Each row is followed by its class number.
[-26  14 -12 -14  -2 -34  -6  58  -7 -54  64  33  36  10  41  10 -35  38
   3   3 -17   3 -90  26 -20   1  11  20 -16   7  34  43  30  -6 -79  27
  41  10 -18]  1
[-94  12  16  11  27 -40 -49  81  24 -22  36  -7 -60   0  65  24  10  48
  17  42 -31  43  -1   9 -29 -26 -10 -28 -43  67  -3   8  32   1  15  31
  -1  -2  47]  8
[ 18  14  39  -7 -16 -44  29  55  -5  23  47  50   5  -9  60  38  -3 -30
  36  19 -35  -9 -25 -18  -5 -18   7  -7  21  -6  28 -15  -7 -17 -10  -5
  28  67 -40]  7
[ 28   0  42  -9 -20 -43  10  64   6  31  48  33  -4 -19  60  26   4 -35
  30  27 -45  -9 -23 -23  -2  -7   4 -14  26  -8  26 -47  -2 -12  -1 -14
  29  75 -27]  4
[-23 -14   5   5   1 -30  11  57 -31 -57  75  28  37  -6  30   7  -4  72
  19   9 -46  20 -60 -11   2 -12   6   6   1  -1  29  -8  17   0 -28  -3
  75  24  -9]  6
[-75  34   2   5  20 -56 -57  69   8 -10  62   2 -36  -1  68  18 -15  29
   5  21 -24  44 -18  23 -47 -27   4 -10 -50  72   7  41  41  23  14  14
 -20   8  45]  4
[ 27   6  47   0 -21 -45  24  75  -2  22  23  34  11 -25  46  30  -3 -40
  34  37 -43  -6 -21 -20  -1  -9   2 -19  27  -3  34 -50 -12 -20  -1 -13
  27  75 -30]  8
[-77  16   7   8  23 -47 -62 103  11 -12  52  -1 -44  -9  73  11 -16  23
 -14  30 -24  40 -19   3 -27 -35   8 -32 -54  73   0   8  36  31  16  30
   2  23  51]  8
[ 46  36  44  -5 -18 -53  17  51  -7   8  45  38   5 -23  57  34 -18 -40
  41  18 -45 -16 -26  -8 -19 -11  -4 -17  21 -11  36 -28 -11  -8 -24 -17
  24  85 -28]  10
[-25  24 -20 -12  -2 -25  -5  51  -9 -63  65  33  44  20  53   7 -34  43
   0  -3 -23   9 -84  28 -33   1  18  19 -21  15  29  52  28  -2 -81  34
  36   9  -8]  9
[ 31  12  36  -9 -12 -43  27  66 -17  25  37  38  -3 -11  56   7   1 -26
  41  22 -48  -3 -34 -18   2 -16  10  -5   7   5  29 -20 -10   2   7 -19
  13  68 -28]  9
[ 22  -1  41  -4 -10 -52  33  58 -19  15  40  29   0 -16  46  16  -4 -22
  40  27 -44  -8 -20 -27   3 -10   2  -7  20  -2  34 -26 -10  10  15 -16
  29  79 -37]  7
[-23  10 -18  -6  -3 -23  -5  56 -17 -43  41  37  40  -5  21   9 -31  59
  -9  -6 -21  17 -66  -2  -9 -14  19  15 -17   6  23  18  14   0 -43   9
  46   8  -3]  0
[-63  25   2   1  16 -38 -39 102  30  11  41  13 -40  11  64  28 -10  18
 -15  21  -4  25 -11 -13 -16 -35  22 -33 -39  89  -9  28  44   8   8  25
  -2  19  62]  3
[-72  30   4   0  17 -37 -45  92  27  10  37   8 -52   4  65  24   2  31
 -15  32  -4  25   8 -15 -19 -33  10 -36 -39  81  -9  20  40  13  21  22
   8  23  61]  2
[-20  10  -6   0   4 -25   0  42   2 -68  61  25  48  19  44  17 -37  50
  -1   6 -21   1 -71  27 -31   5   7  10 -13   8  34  30  26  -4 -84  33
  50  18 -14]  12
[-19  -1  -7   5   0 -28  13  55 -33 -73  71  30  37   4  25   4   0  62
  12   6 -49  19 -56 -11  -2  -8   3  14  -4   3  23  14  14   3 -29   6
  66  25 -11]  9
[-26  22 -41   0  -9 -27  -6  36  -5 -54  52  25  44   4  40   5 -46  28
  -8  -6 -20   2 -76  19 -26  -9  29  23 -24  20  33  55  26  -8 -77  33
  49  13 -21]  9
[ 42  52  29  -8  -6 -52  15  55 -14   9  56  45   0  -7  64  37 -21 -48
  25   9 -40 -11 -15 -14 -22  -8   1 -11   5   7  31  16  -3   1 -28 -25
   2  81 -23]  2
[ 39 -16  41   3  -7 -38  38  71 -15  23  29  30   6 -11  35  13   5 -15
  35  25 -40  -8 -10 -29  13 -15  -1 -12  19   0  27 -40 -13  -2  21 -28
  21  86 -28]  11
[-67  34  11   8  28 -46 -49  72  11 -10  55   2 -45   6  67  17  -3  39
  21  27 -24  42  -4  12 -35 -25   1 -11 -53  75  10  31  36  19  14  16
 -23  18  38]  5
[ 36  17  44 -10 -20 -41  20  72   1  26  37  37   5 -11  54  18  -5 -45
  32  26 -34  -7 -35 -29  10 -15   7  -8  20  -5  30 -42  -1 -15   3 -16
  13  85 -28]  3
[-74  12  14   5  30 -33 -64  92  10 -13  46  -8 -40  -6  69  19 -14  39
  -2  26 -24  43  -4  10 -19 -36  -1 -41 -47  77  -1   6  33  22  18  17
  -5  24  62]  11
[-78  13  25  13  24 -49 -38  88  13  -9  34   5 -41   3  57  26   1  47
   9  39 -28  44  -8   7 -33 -34  -7 -22 -45  74   8  11  19   7  27  15
  -4  18  45]  12
[ 38  -3  35   2  -1 -46  35  66 -20  20  36  34  -6 -10  41  10   1 -25
  42  20 -47  -4 -18 -27   5 -12   6   3   8  -1  31 -21 -13   6  13 -20
   7  76 -44]  5
[-72  24  19  10  35 -34 -72  75  11 -20  41 -14 -32 -11  70  18 -13  47
  -5  26 -20  41 -12  14 -28 -28   1 -41 -47  67  -3  -1  33  38  23  23
   4  16  62]  12
[-18  -6  -9 -12   0 -26   0  41  -9 -46  35  23  29 -11   8  -6 -19  62
   1   1 -14  19 -57  -8  -5 -13  11  19  -5   4  34  -1  13  -3 -31  19
  67  15 -13]  5
[-72  17   3  10  21 -41 -51  96  20  13  36  -1 -47  -6  61  19  -2  19
 -13  37 -19  30   4  -9 -15 -35  11 -40 -43  77 -10   9  41  21  22  19
  12  30  49]  1
[-62  51  11   7  19 -53 -50  77 -10  -4  62  10 -32   2  66  21 -22  38
  18  18 -32  44  -9  20 -37 -30   6 -14 -53  77   8  44  38  23   2  -6
 -32  18  51]  2
[ 29  19  36  -4  -7 -54  11  52 -16   8  50  30   0 -19  65  23 -11 -44
  30  25 -42   5 -24 -12 -14  -6   6 -17   7   2  34 -22  -5   4 -12 -22
  22  77 -32]  8
[ 33   4  43   2 -12 -51  30  59 -14   3  33  40   5 -27  41  39  -5 -19
  38  26 -51 -15 -18 -23   9 -21  -5 -21  30 -19  31 -44 -17 -10  -9 -16
  37  78 -37]  10
[-79  17   5   6  29 -41 -75  85   9 -18  49  -9 -49  -5  76   7 -10  26
  -6  27 -22  44 -24  12 -23 -28   1 -33 -57  69  -9  15  35  35  23  35
  -3  28  38]  1
[-80  16  16  11  24 -38 -40  80  26 -24  36  -4 -50   2  72  22   5  44
  17  43 -32  42  -3  20 -33 -28  -9 -29 -38  67   4  21  32  -9  17  31
  -6   5  46]  6
[-75  24  11   8  21 -44 -67  79  13 -25  46 -12 -38 -19  73  11 -19  33
  -2  34 -32  40  -8  11 -25 -31  -3 -41 -42  67   5   0  40  30  13  20
   9  29  53]  2
[-11  16 -19   4   2 -24   2  59  -8 -72  66  38  61  14  46  13 -43  40
 -11  -9 -26   3 -77  19 -32  -2   9  13 -15   5  28  46  23  -4 -74  29
  36  20 -19]  6
[ 27 -11  40   0  -9 -53  27  61 -18  30  32  26  -8 -17  33   8   3 -29
  30  29 -42  -5 -21 -23  10 -12   0  -7  11  -3  25 -30 -10   9  21 -24
  24  80 -47]  1
[ 43  34  34   0  -4 -49   5  41  -8  -8  47  32  13 -22  62  34 -18 -57
  22  13 -44  -2 -10 -10 -29  -4  -4 -21  13  -5  37 -17  -9   3 -19 -16
  18  88 -38]  5
[ 41  27  34  -3 -13 -49  14  50 -11  -3  43  33   1 -16  64  23  -5 -36
  26  20 -47  -5 -20 -16 -15 -13   4 -18  10  -2  34 -18  -8   0  -4 -24
  21  76 -22]  9
[ 52  43  32   0 -16 -49  12  58  -4   7  58  46  23 -17  72  40 -23 -54
  31  10 -43  -5 -25  -1 -35  -9  -1 -15  12  -4  40  -6  -5 -12 -25 -17
  13  80 -28]  6
[-74  39   6  11  24 -49 -38  91  -1   5  53   9 -43  11  64  26 -14  41
  19  30 -28  36  -9  13 -30 -32  10 -16 -53  80   1  40  31  25  11   7
 -33   8  55]  10
[-20   7 -17   5   3 -15  -2  61 -10 -49  45  21  47  -2  21   3 -32  61
 -12 -10 -22  10 -65  -5  -4 -11  16  17 -12   3  25  18  18  -5 -42  14
  56   4 -10]  6
[-73  22   6   5  21 -43 -66  84  16 -26  37  -9 -33 -13  81   4 -16  30
 -20  31 -21  40 -19  11 -29 -36   6 -40 -53  72   4   9  32  35  24  28
   5  22  45]  9
[-81   9  17   6  19 -46 -44  80  18 -34  18  -8 -51 -10  57  17   8  50
   6  48 -32  48   4   4 -26 -37  -8 -30 -35  61  10  -1  22  -3  32  25
  10  18  54]  9
[-73  40   1  10  19 -43 -47  89  -1  -6  64  16 -24   3  70  16 -23  28
   4  16 -21  38 -18   6 -24 -38  19  -6 -58  74   5  40  36  22  11   2
 -27  10  53]  7
[-38 -10 -11  -5   1 -25   2  48 -17 -55  44  20  39  -6  17  -1 -28  73
  -7   2 -18  12 -58 -12   5 -15  19  17  -6  -1  29   2  18   5 -35  13
  68  10  -7]  7
[ -8 -11 -15  -3  -1 -19   9  59 -12 -52  35  24  41  -2   9  -3 -23  68
  -8   0 -21  10 -52 -13   3 -14  14  16  -6   8  24   4  10   1 -31   9
  59  22 -11]  11
[-62  41   9  11  16 -49 -45  80  -5  -7  52   0 -29  -5  62   8  -9  40
  12  29 -35  48 -10  19 -33 -32  11  -9 -52  74  11  35  33  19  24  -2
 -19  10  51]  9
[-78  19   5   2  23 -40 -54  92  24  11  30  -3 -51  -2  61  22   2  26
 -20  34  -2  34   0 -11 -24 -29  13 -38 -42  74  -7   9  38  20  27  19
  18  18  58]  1
[-13   6 -16 -14   1 -22  -3  62 -12 -53  70  34  43  17  43  10 -42  49
   8 -11 -27   1 -83  26 -18   0   6  12 -15  13  30  44  28  -2 -79  25
  32  11 -16]  11
[-22   3 -11 -11  -4 -22   3  45 -14 -54  27  18  39 -16   8 -11 -18  66
  -5   5 -24  12 -56 -13   5 -17  21  16  -6   1  28  -7  13   4 -31   5
  66   6   3]  9
[-65  18   4   4  20 -35 -46  94  18   4  48   4 -47  11  74  22  -4  25
  -6  26 -14  32  -4  -5 -24 -33  13 -36 -46  85  -3  22  39  13  17  15
   3  27  55]  11
[-76  16  24  -2  23 -42 -40  86  24 -13  33   4 -52   9  59  27   6  54
  14  37 -17  48  -3   5 -23 -32  -6 -26 -35  71   1  12  31   4  28  24
 -18   2  60]  3
[ 47  21  34  -8  -9 -37  17  61 -13  18  53  41   9  -6  62  40 -15 -45
  27   9 -34  -7 -15 -14 -13  -9   3 -22  14   4  32 -14  -9  -6 -21 -24
  17  83 -18]  11
[-87  12   9  -1  26 -38 -39  88  23 -10  27  11 -66   5  65  28   6  55
  15  38 -21  43  -5   0 -20 -32  -1 -30 -49  78   2  19  27  -1  19  18
  -8  -3  62]  0
[ 37  27  29  -7 -11 -45  20  64 -12  21  48  50  -7  -2  70  34 -10 -42
  27  12 -33  -4 -21 -18 -13  -7  12 -17  -2  10  29  -6  -6  -2 -17 -28
   6  68 -23]  0
[-81 -11  12   5  30 -50 -34  84  20  -4  47   9 -67  11  67  28  11  48
  19  32 -26  39  -7   3 -25 -33  -4 -25 -39  78   0  26  30   7  24  23
  -7   3  57]  4
[ 25  12  40  -4 -20 -39  20  86  -4  31  36  38   1 -13  53  25  -2 -36
  28  34 -43  -8 -26 -25  -1  -8   8 -10  17  -6  28 -42  -7 -17  -5 -10
  17  74 -21]  8
[ 18   9  45  -7 -18 -44  23  81  -4  41  31  41  -3 -10  52  34   3 -39
  23  33 -34 -11 -24 -29   0 -14   6 -18  19   2  27 -37  -7 -17  -5 -16
  17  71 -23]  8
[-82  12  21   4  19 -42 -44  85  28 -17  27   3 -58  -9  61  25   5  52
  17  45 -33  43   2   6 -24 -29 -10 -34 -41  72   4   1  24   0  26  21
  -3  10  53]  0
[-18 -14 -11   0  -9 -24   1  53 -10 -54  25  25  38 -15   5   4 -24  68
 -13   2 -23  14 -52  -9   2 -13  15   1  -3  10  23  -5  14  -4 -33  12
  71  13  -1]  0
[ 34  25  31 -11 -11 -43  15  56  -7   8  39  47   2  -6  70  39 -13 -44
  18  17 -29  -2 -21 -17 -16  -3   9 -21   5   3  30 -11 -14  -6 -21 -22
  10  74 -25]  0
[ 36  -2  44   0 -14 -53  34  59 -18  26  27  29  -4 -21  32   9  -2 -21
  31  29 -47 -10 -16 -24   6 -16  -6  -4  22  -9  33 -31 -12   2  21 -24
  24  86 -42]  2
[-13  14 -28   9  -8 -35   4  43  -1 -48  53  28  52   0  38   9 -53  33
 -11  -8 -19  -5 -72  16 -29 -11  21  11 -16  16  39  45  29  -8 -70  23
  54  22 -29]  6
[-18  10 -16  -3   3 -24  -6  49  -9 -54  70  35  51  17  40   9 -46  52
  -4  -6 -22   3 -86  26 -23  -4  16  17 -23  12  31  40  27   7 -76  24
  37   5 -11]  12
[-18 -15   3  15   7 -32  10  44 -35 -82  71  18  40  -2  32   2  -9  71
  16   6 -49  26 -52  -3  -8  -7  -1   1  -5   2  29  -4  15  10 -33   4
  74  32 -16]  6
[-15 -11 -10   4  -8 -26   9  56 -19 -55  45  23  39 -11   4   0 -24  68
  -5  -2 -30  11 -58  -9   5 -19  16  16  -2   4  30   3  14 -12 -36   9
  70   9  -6]  6
[-79  16  12  12  22 -48 -30  90  11 -10  31   5 -52  -5  54  32   3  51
  20  47 -33  41   4   4 -22 -36  -4 -26 -35  72   5  16  15   0  26  11
  -8   8  54]  10
[ 27  17  51  -6 -20 -44  13  51   6   1  31  43   3 -34  53  32  -2 -33
  36  24 -51 -10 -25 -11  -2 -15   0 -15  22 -20  28 -45  -9 -30 -11 -13
  29  73 -43]  0
[-78  14   4  -1  28 -44 -64  86  14   0  51  -1 -42  -6  71  17 -17  25
  -2  17 -22  41 -17   9 -29 -29   6 -33 -45  80  -5  20  39  30  17  26
  -6  13  58]  4
[-81  12  13   9  21 -44 -43  88  18 -14  34   1 -45  -4  50  23   2  28
   1  43 -21  39   0   9 -27 -30  -7 -26 -39  67   0  15  28   0  22  28
   0  25  51]  1
[ 45  -2  38   2  -8 -46  38  75 -13  19  37  36   0  -2  42  10  -4 -20
  32  19 -40  -7 -27 -24  14 -16   6  -3  11   5  22 -17  -5   5  13 -17
  -1  73 -34]  3
[-73  15  14   8  28 -39 -32  82  22 -20  27   6 -54  20  68  29   2  41
   6  42 -15  35  -3   9 -32 -29  -7 -34 -44  81   4  28  24   0   9  33
  -7  15  52]  12
[-69  28  -2   0  16 -33 -38 114  25   9  36  18 -50  17  76  31  -5  19
 -16  27  -7  25  -4 -16 -21 -24  18 -37 -52  92  -8  30  35   5  -3  19
  -6  22  64]  0
[ 24   8  41   4 -11 -45  29  69 -14  26  39  34   9 -11  47  20  -4 -45
  36  30 -48  -6 -20 -20   3 -10   7  -6  14  -5  26 -33  -3  -1  -3 -20
  10  75 -38]  8
[-67  46   3  -6  25 -27 -49  84  34  26  42  11 -46  22  82  34  -5  26
  -3  17   2  35  -2  -5 -43 -23  18 -33 -47  86  -8  38  39   7   7  19
 -11   6  67]  6
[-60  36   7  17  19 -51 -48  92  -6 -17  60   0 -27  -4  58  14 -20  40
   9  21 -35  42 -12  24 -30 -33   1 -11 -54  79  11  43  39  14  21  -4
 -25  15  39]  11
[ 28  25  42 -13 -11 -48  21  53  -4  24  43  46 -17  -9  61  34  -1 -26
  36  17 -38 -11 -25 -13  -8 -19  -2 -11  17  -3  28  -6  -3 -18 -19 -12
  22  70 -33]  2
[-72  25  -3  11  21 -26 -39  86  31   7  23   0 -45  12  60  27  -3  29
 -13  29   1  16   2  -5 -20 -27  20 -36 -43  86  -8  25  40   6   8  30
   8   3  59]  12
[-75  10  15   6  21 -38 -38  90  17 -16  41   4 -46  -2  58  29   3  49
  19  38 -29  40  -3   7 -25 -31  -7 -28 -36  77   9  16  23  -6  24  14
  -2  16  59]  11
[-22   7 -13  -8   4 -26  -3  42  -8 -49  37  17  41  -1  18   2 -28  68
  -9   1 -11  30 -60   1  -8 -12  16  21  -9  10  24  19  17   5 -34  18
  51   9 -10]  3
[-69  25  13   3  24 -43 -63  84  16 -23  46  -4 -41  -9  74  21 -18  33
   8  25 -24  28 -18  14 -25 -28  -6 -39 -44  64  -2   1  30  30   1  34
  -5  27  48]  10
[-63  40   7  17  18 -43 -48  82   7   5  53   9 -26   1  53  29 -18  45
  11  25 -32  44  -3  14 -36 -31  19 -11 -51  79   5  33  32  14  23  -5
 -21  -3  59]  12
[-70  17   1   1  25 -29 -42  92  31   4  31  -2 -47   8  72  26  -1  25
  -8  30  -3  26   4 -11 -23 -25  14 -41 -39  84  -5  19  37   4  16  19
  11  25  61]  11
[-26  -1 -35   7  -5 -33   0  32   3 -54  53  17  36  -4  21   8 -45  34
  -5  -8 -26  -7 -66   8 -20  -4  16  23  -8   8  32  38  27 -11 -65  35
  65  17 -30]  4
[-78   9  18   7  23 -38 -33  86  27   5  40  10 -57  16  70  29   9  54
  19  34 -19  40  -5   8 -31 -34  -4 -26 -43  74   6  24  29 -12  18  18
 -12  -1  58]  6
[ 43  -7  32  -2  -7 -40  40  78 -21  26  31  31  -9   0  42   2   7 -16
  31  21 -46  -3 -17 -33  16 -14   8  -6   8   9  24 -18 -13   7  19 -25
  17  69 -24]  9
[ 35  16  46  -7 -25 -44  12  78   2  30  31  35   4 -26  40  26  -3 -38
  25  31 -45 -17 -27 -24   5 -10  -1 -14  25 -15  29 -47  -7 -15   3 -13
  28  82 -38]  1
[-11  14 -21   3   7 -26   5  49 -10 -60  70  31  48  26  42  10 -46  48
   0  -6 -18   0 -79  28 -30   4  18  22 -25  19  33  58  27   6 -82  30
  36   9 -13]  12
